Below are the code and all the weights of a small trained network. Each question names an input and a class and asks about switching units off, where a switched-off unit gives its printed mean instead of its output.

import numpy as np


def w(rows, s, z=0):
    codes = np.array(rows[::2]) - 128.0
    scale = np.full(codes.shape[1], s)
    scale[-1] = z or s
    return codes * scale


def norm(h):
    return h / np.sqrt((h * h).mean(-1, keepdims=True) + 1e-5)


def f(y):
    return y / 2 * (1 + np.tanh(0.7978845608 * (y + 0.044715 * y**3)))


def log_softmax(a):
    a = a - a.max(-1, keepdims=True)
    return a - np.log(np.exp(a).sum(-1, keepdims=True))


def net(x, mask):
    res = np.array(x, float).reshape(1, 3) / 4 @ E
    u = 0
    for l in range(2):
        y = f(norm(res) @ A[l][:, :-1].T + A[l][:, -1])
        res = res + np.where(mask[u : u + 13], y, B[l][:, -1]) @ B[l][:, :-1]
        u += 13
    return log_softmax(norm(res)[-1] @ U[:, :-1].T + U[:, -1])


A, B = {}, {}
E = w([
[185,76,188],'x0',
[14,208,174],'x1',
[173,255,143],'x2',
],0.0057)
A[0] = w([
[210,62,147,53],'0.n0',
[109,92,149,54],'0.n1',
[50,32,210,86],'0.n2',
[30,53,199,47],'0.n3',
[255,79,74,3],'0.n4',
[93,127,102,134],'0.n5',
[6,81,178,167],'0.n6',
[67,106,204,204],'0.n7',
[165,53,73,186],'0.n8',
[128,214,163,78],'0.n9',
[96,223,84,237],'0.n10',
[117,54,30,147],'0.n11',
[177,127,202,202],'0.n12',
],0.0084,0.0023)
B[0] = w([
[126,111,150,185],'0.n0',
[148,149,130,126],'0.n1',
[189,129,150,228],'0.n2',
[224,125,157,212],'0.n3',
[100,123,148,209],'0.n4',
[122,140,166,143],'0.n5',
[145,165,174,253],'0.n6',
[145,99,254,210],'0.n7',
[67,120,94,212],'0.n8',
[84,113,103,183],'0.n9',
[89,101,142,243],'0.n10',
[43,115,88,206],'0.n11',
[108,62,125,180],'0.n12',
],0.0075,0.004)
A[1] = w([
[106,116,125,81],'1.n0',
[138,155,159,225],'1.n1',
[108,146,15,54],'1.n2',
[121,188,77,55],'1.n3',
[137,134,207,4],'1.n4',
[189,118,155,210],'1.n5',
[114,125,138,20],'1.n6',
[115,174,1,116],'1.n7',
[161,117,53,8],'1.n8',
[79,157,137,135],'1.n9',
[121,74,143,198],'1.n10',
[127,144,76,96],'1.n11',
[76,107,107,143],'1.n12',
],0.013,0.0022)
B[1] = w([
[200,74,141,135],'1.n0',
[99,69,65,220],'1.n1',
[190,144,147,218],'1.n2',
[127,86,140,168],'1.n3',
[106,101,186,249],'1.n4',
[68,173,2,233],'1.n5',
[159,141,171,112],'1.n6',
[159,175,139,250],'1.n7',
[99,211,193,137],'1.n8',
[112,99,120,221],'1.n9',
[137,202,96,254],'1.n10',
[210,123,152,134],'1.n11',
[165,152,115,212],'1.n12',
],0.0065,0.0031)
U = w([
[140,104,3,157],'0',
[72,82,202,210],'1',
[234,165,130,115],'2',
[62,149,137,57],'3',
[152,27,102,163],'4',
[206,60,239,5],'5',
],0.017,0.0029)

Each question gives the input, the list of numbers given to net, and the class t.
The units are the neurons (one row each of A and B). Each row of codes is followed by its name. A weight is (code - 128) times the scale printed after its matrix; where a second scale follows, it is the last column's (A, B and U).
mask holds one flag per neuron, layer by layer. A switched-off neuron (its flag False) gives its mean, the last column of its row in B, instead of its output. The means were averaged over made-up inputs and are rounded, as every weight is.
A unit's drop is (log p(t) with every unit on - log p(t) with that unit switched off) / (log p(t) with every unit on - log p(t) with every unit switched off).
The circuit of an input: a set's keep is (log p(t) with only the set's units on - log p(t) with every unit switched off) / (log p(t) with every unit on - log p(t) with every unit switched off). Starting from the 12 units with the biggest drops (on a tie, the unit counted first), units are removed one at a time, each time the one whose removal leaves the highest keep (on an exact tie, the one counted first), for as long as the keep stays at least 0.8.
units of the circuit, in order: the units of the circuit, biggest drop first
most important unit: the unit with the biggest drop
top k neurons: the k neurons with the biggest drops, biggest first
top k neurons in layer l: the k neurons of layer l with the biggest drops, biggest first
drop when u is switched off: that unit's drop, to one decimal
input [7,-1,5], class 0: most important unit	1.n5
input [5,8,-3], class 5: units of the circuit, in order	(0.n3 0.n2)
input [1,5,-2], class 5: top 2 neurons in layer 0	(0.n3 0.n7)
input [1,-4,2], class 0: top 3 neurons	(0.n0 0.n4 0.n12)
input [3,1,7], class 1: top 2 neurons	(0.n3 1.n5)
input [1,1,5], class 1: top 2 neurons	(0.n10 1.n5)
input [-5,-6,1], class 2: top 3 neurons	(1.n2 1.n7 1.n5)
input [6,8,0], class 5: units of the circuit, in order	(0.n7 0.n3)
input [0,0,1], class 2: top 4 neurons in layer 0	(0.n7 0.n6 0.n4 0.n0)
input [6,0,2], class 0: units of the circuit, in order	(1.n5 0.n6)
input [8,5,-8], class 5: top 2 neurons	(0.n3 0.n2)
input [4,4,-2], class 5: top 2 neurons	(0.n7 0.n3)
input [3,2,-7], class 5: top 4 neurons	(0.n3 0.n2 0.n7 0.n6)
input [1,-4,4], class 0: units of the circuit, in order	(1.n5)
input [-1,-7,-8], class 0: top 2 neurons in layer 1	(1.n10 1.n4)
input [7,4,-8], class 5: top 2 neurons in layer 0	(0.n3 0.n2)
input [-8,-7,1], class 2: top 2 neurons	(1.n2 1.n7)
input [4,-7,8], class 0: drop when 1.n5 is switched off	0.4
input [-8,-2,2], class 2: drop when 1.n7 is switched off	0.2
input [8,3,3], class 1: most important unit	1.n5
input [1,-8,3], class 0: drop when 0.n5 is switched off	-0.1
